cols: T F H G Q U Y J
[ 43 -21  55  47  66  60   0 -28] = <75>
[  9  -2   9  51  85   8 -30   6] = <162>
[ 56 -67   8  43  66  23  10 -31] = <23>
[ 46 -57 -34  58  56  20  29 -21] = <142>
[ 54 -34  32  61  50  66  -1 -33] = <190>
[ 24 -39  -2  36  36  36  36   5] = <64>
[ 27 -36 -29  52  73  -1  14   4] = <134>
[ 47 -64  -3  39  75   2  -8 -19] = <163>
[ 59 -63  -3  56  53  44 -24 -33] = <156>
[ 27 -39 -27  49  75  -3 -15   3] = <192>
[ 56 -68  22  38  71  20 -11 -31] = <53>
dup <64>: 
[36]
rev: [-8  2 75 39]
<163>

cols: M X B L S E P A D
[ 57  77  52  26  57  49  57  64 -36] -> <130>
[  6  77 -36  52  57  64  57  26  49] -> <13>
[ 58  74 -39  76  79 -40 -26  20  30] -> <98>
[-36 -58  57  52  77  57   6   7 -58] -> <60>
rev: [ 49  26  57  64  57  52 -36  77]
<13>
rev: [ 57  64  57  52 -36  77   6]
<13>
dup <130>: 
[57]
dup <13>: 
[57]

cols: C V K W N Z
[ 46 -45  20  55  -7   8]  <131>
[ -3 -92  27  72  64 -11]  <30>
[ 20  -7 -46  46   8  55]  <17>
[ -5 -91  28  68  71 -10]  <46>
q: [ -3 -92  27  72  64 -11]
<30>
order: [  8  -7  55  20 -45  46]
<131>

cols: teme puf veb fipu
[-1  4  4 -4] : <180>
[  1 -26 -18 -14] : <34>
[-16  -3  11  -2] : <179>
[  9 -16  -3   8] : <178>
[ 36 -26 -14 -18] : <55>
[ 41 -31 -20 -19] : <141>
[ 70 -57 -26 -27] : <67>
[-12  15   1  -2] : <56>
[ 7 -6  1 -2] : <36>
down: [-12   7]
teme
rev: [  8  -3 -16]
<178>
rev: [-18 -14 -26]
<55>
down: [-16   9  36  41]
teme
down: [  8 -18 -19 -27]
fipu

cols: Guv tanab Busu sozam fipep Mivi
[ -6  36  17 -38 -10  57] : <71>
[ 26  12  15 -54  -8   0] : <135>
[ 26  12 -22 -54  -8   0] : <132>
[ 34  -7 -18 -41  -2   0] : <14>
[-15  69  -1 -69 -23  42] : <104>
[-27  23  25  10  -3  35] : <97>
[ 85 -62 -37 -41  13 -26] : <129>
[-45  35  11  17  -9  -1] : <112>
[ 50 -81 -16  35  24 -43] : <24>
[-27  19   5  14  -5  -5] : <165>
[-6  8 10 -2 -1 18] : <116>
[ 51   3 -30 -78  -7   6] : <4>
rev: [-41 -18]
<14>
down: [-38 -54 -54 -41 -69  10 -41  17  35]
sozam
succ: [25]
[10]

cols: Nezi sesu puful giba pim
[ 24 -50  20   5  59] : <7>
[-42  16  34  40   1] : <78>
[  5 -49  43  60  14] : <102>
[  5 -49  24  59  20] : <62>
q: [ 24 -50  20   5  59]
<7>
q: [  5 -49  24  59  20]
<62>
order: [ 20   5  59  24 -50]
<7>
rev: [ 59   5  20 -50]
<7>
order: [-49   5  20  24  59]
<62>

cols: tanub Dilu tid banor
[ 26 -11  -4  -6] : <86>
[3 8 2 0] : <183>
[-34 -11  29 -11] : <128>
[-2  4 -6  2] : <28>
[ 0 -7 -4  1] : <137>
[0 0 2 2] : <157>
[-2  4  4  4] : <140>
[ 4  2 11  1] : <74>
[4 4 1 1] : <32>
down: [ 0  0 -2  4  4]
tanub
q: [-34 -11  29 -11]
<128>
q: [3 8 2 0]
<183>
q: [-2  4 -6  2]
<28>
dup <140>: 
[4]
rev: [2 8]
<183>

cols: sab bag Lefu gobo zere
[ 37  63  21  37 -56] -> <113>
[ 64  63  21  37 -56] -> <41>
[66 36 51 36 51] -> <44>
[ 71  73  38  78 -62] -> <49>
[66 60 51 26 51] -> <84>
down: [36 73]
bag
dup <113>: 
[37]
succ: [78]
[-62]
dup <84>: 
[51]
q: [ 64  63  21  37 -56]
<41>
rev: [21 63 37]
<113>
succ: [71]
[73]

cols: dar lero lepo mero lil somo
[-2 -3 13  5  1  5]  <35>
[ -6  28  16 -28  -8  48]  <39>
[ 5 -2  5 -4  1 13]  <136>
[ 28  -8  16  48  -6 -27]  <101>
[-28  -8  -7  28  16  48]  <8>
order: [ 48  16  -8  -6 -28  28]
<39>
order: [13  1 -4  5 -2  5]
<136>
order: [-4 -2  1  5  5 13]
<136>
order: [ 48  -8 -28  16  28  -6]
<39>

cols: fisi lis Dos kap gegu Lukem Zipot Tisu Sof
[  1   1   0  17  -6  11  -1 -25 -14] = <89>
[ 13   2   2  -1  -5 -12   3 -11   8] = <37>
[  0   1  -1  16  -1 -25  -1 -25 -14] = <42>
[  6  26 -11 -21   5   6  17  -2 -25] = <9>
[  1   2  -1  31 -12  20  -1 -48 -27] = <144>
[  2  13  -5 -10   2   3   8  -1 -12] = <57>
[ 15  70 -28 -54  13  18  47  -4 -66] = <18>
down: [ 0  6  1  2 15]
fisi
succ: [47]
[-4]
dup <37>: 
[2]
q: [ 13   2   2  -1  -5 -12   3 -11   8]
<37>
order: [-12   2  13  -5 -10   2   3   8  -1]
<57>

cols: vasi Mub boti fas tosu
[-59 -59  45  47  45] : <133>
[ 48  48 -59  45 -59] : <10>
[-42 -56  57  48  52] : <138>
[-27 -67  83  42  51] : <149>
[-58 -40 -58  57  50] : <63>
succ: [-56]
[57]
succ: [83]
[42]
dup <63>: 
[-58]
succ: [42]
[51]
order: [-59  45  47  45 -59]
<133>
q: [-42 -56  57  48  52]
<138>
q: [-59 -59  45  47  45]
<133>

cols: tenet Putul vidi Muk seze
[54 22 30 44 36]  <103>
[21 30 54 44 36]  <111>
[22 54 44 29 36]  <29>
order: [22 30 36 44 54]
<103>
order: [36 29 44 54 22]
<29>
q: [21 30 54 44 36]
<111>
order: [30 36 21 54 44]
<111>

cols: vem bugot bosu porom
[-22  14  67  57] : <105>
[ 69  48  38 -39] : <148>
[ 65  37  35 -50] : <82>
[ 78  31  63 -60] : <94>
[ 67  42  47 -53] : <127>
[41 91 -3 -9] : <26>
[ 57  67  57 -21] : <27>
down: [ 57 -39 -50 -60]
porom
order: [-21  57  67  57]
<27>
dup <27>: 
[57]

cols: Ror femud risi Nonin tera fiv dore
[ 20 -26 -42 -15  39  11 -21] : <69>
[ 44   9 -50   7  30   4   6] : <15>
[ -3  -6 -14  20  -6 -12   4] : <152>
[ 26 -43  27 -60  30  -3  12] : <175>
[ 24 -49  30 -56  26  -6   2] : <43>
[ 23 -39 -29 -40  15  -9  -4] : <119>
[  1 -10  -7  35  -3  -3   3] : <21>
[ -3  -6 -12  20  -6   3 -14] : <191>
[ 30 -24 -45  -7  -7  10  12] : <117>
[ -2 -14 -20  19  -5  23  18] : <146>
dup <152>: 
[-6]
dup <117>: 
[-7]
order: [ -6 -12   4  -3  -6 -14  20]
<152>

